Below are the code and all the weights of a small trained network. Each question names an input and a class and asks about switching units off, where a switched-off unit gives its printed mean instead of its output.

import numpy as np


def w(rows, s, z=0):
    codes = np.array(rows[::2]) - 128.0
    scale = np.full(codes.shape[1], s)
    scale[-1] = z or s
    return codes * scale


def f(y):
    return np.maximum(y, 0)


def log_softmax(a):
    a = a - a.max(-1, keepdims=True)
    return a - np.log(np.exp(a).sum(-1, keepdims=True))


def net(x, mask):
    res = np.array(x, float).reshape(1, 4) / 4 @ E
    y = f(res @ A[0][:, :-1].T + A[0][:, -1])
    res = res + np.where(mask, y, B[0][:, -1]) @ B[0][:, :-1]
    return log_softmax(res[-1] @ U[:, :-1].T + U[:, -1])


A, B = {}, {}
E = w([
[181,32,172,136,164],'x0',
[152,223,192,134,136],'x1',
[170,90,167,44,196],'x2',
[65,104,254,86,66],'x3',
],0.0097)
A[0] = w([
[148,74,236,105,146,195],'n0',
[144,106,67,115,141,59],'n1',
[94,249,152,173,87,146],'n2',
[117,161,111,112,109,83],'n3',
[86,136,93,103,125,4],'n4',
[91,150,160,104,137,80],'n5',
[140,100,136,199,132,114],'n6',
[142,63,214,123,124,165],'n7',
[79,174,120,141,87,95],'n8',
[150,136,124,174,143,246],'n9',
[127,124,124,119,119,53],'n10',
[121,169,117,145,127,97],'n11',
[91,147,89,96,120,13],'n12',
[91,60,57,165,89,95],'n13',
[178,143,116,155,123,205],'n14',
[142,124,138,157,157,96],'n15',
[126,80,107,122,160,5],'n16',
[119,154,108,46,156,70],'n17',
[122,151,115,96,86,135],'n18',
[178,140,134,116,162,174],'n19',
[170,172,209,93,158,103],'n20',
[111,126,117,138,148,52],'n21',
[105,160,119,50,168,90],'n22',
],0.017,0.0036)
B[0] = w([
[16,114,113,93,151,252],'n0',
[91,122,162,103,129,178],'n1',
[134,104,251,98,147,240],'n2',
[93,104,142,152,117,154],'n3',
[89,132,117,138,121,146],'n4',
[112,130,112,108,143,163],'n5',
[162,148,94,134,122,161],'n6',
[43,139,121,76,135,230],'n7',
[117,117,185,107,145,189],'n8',
[158,127,121,152,128,174],'n9',
[144,132,130,110,117,128],'n10',
[112,124,159,133,133,160],'n11',
[108,128,124,93,133,152],'n12',
[136,141,18,155,122,205],'n13',
[167,125,135,128,106,173],'n14',
[140,139,125,148,127,147],'n15',
[101,146,197,139,112,164],'n16',
[171,134,138,156,121,166],'n17',
[114,143,128,117,146,158],'n18',
[173,120,152,148,115,182],'n19',
[103,140,10,141,107,212],'n20',
[111,124,126,127,112,133],'n21',
[172,121,118,165,121,170],'n22',
],0.025,0.015)
U = w([
[200,101,149,206,159,4],'0',
[2,85,155,74,184,220],'1',
[128,132,17,215,142,71],'2',
],0.0095,0.0014)

Each question gives the input, the list of numbers given to net, and the class t.
The units are the neurons (one row each of A and B). Each row of codes is followed by its name. A weight is (code - 128) times the scale printed after its matrix; where a second scale follows, it is the last column's (A, B and U).
mask holds one flag per neuron, in row order. A switched-off neuron (its flag False) gives its mean, the last column of its row in B, instead of its output. The means were averaged over made-up inputs and are rounded, as every weight is.
A unit's drop is (log p(t) with every unit on - log p(t) with that unit switched off) / (log p(t) with every unit on - log p(t) with every unit switched off).
most important unit: the unit with the biggest drop
top k neurons: the k neurons with the biggest drops, biggest first
drop of u: that unit's drop, to one decimal
input [-1,4,8,-6], class 2: top 3 neurons	(n2, n20, n8)
input [7,-8,0,-7], class 2: most important unit	n13
input [-1,0,-8,-6], class 0: top 2 neurons	(n0, n7)
input [-5,7,4,-1], class 0: top 3 neurons	(n0, n7, n2)
input [-2,-3,4,-3], class 0: top 3 neurons	(n0, n20, n7)
input [-6,-3,5,-3], class 0: top 3 neurons	(n0, n20, n7)
input [0,5,4,-5], class 2: top 2 neurons	(n2, n20)
input [-2,-2,-6,-1], class 0: top 3 neurons	(n0, n7, n13)
input [-1,-6,3,-3], class 2: top 2 neurons	(n2, n0)
input [-6,-7,-1,-7], class 2: drop of n13	0.8
input [-5,-7,-4,-5], class 2: drop of n13	1.1
input [-8,8,4,-4], class 0: drop of n0	0.2
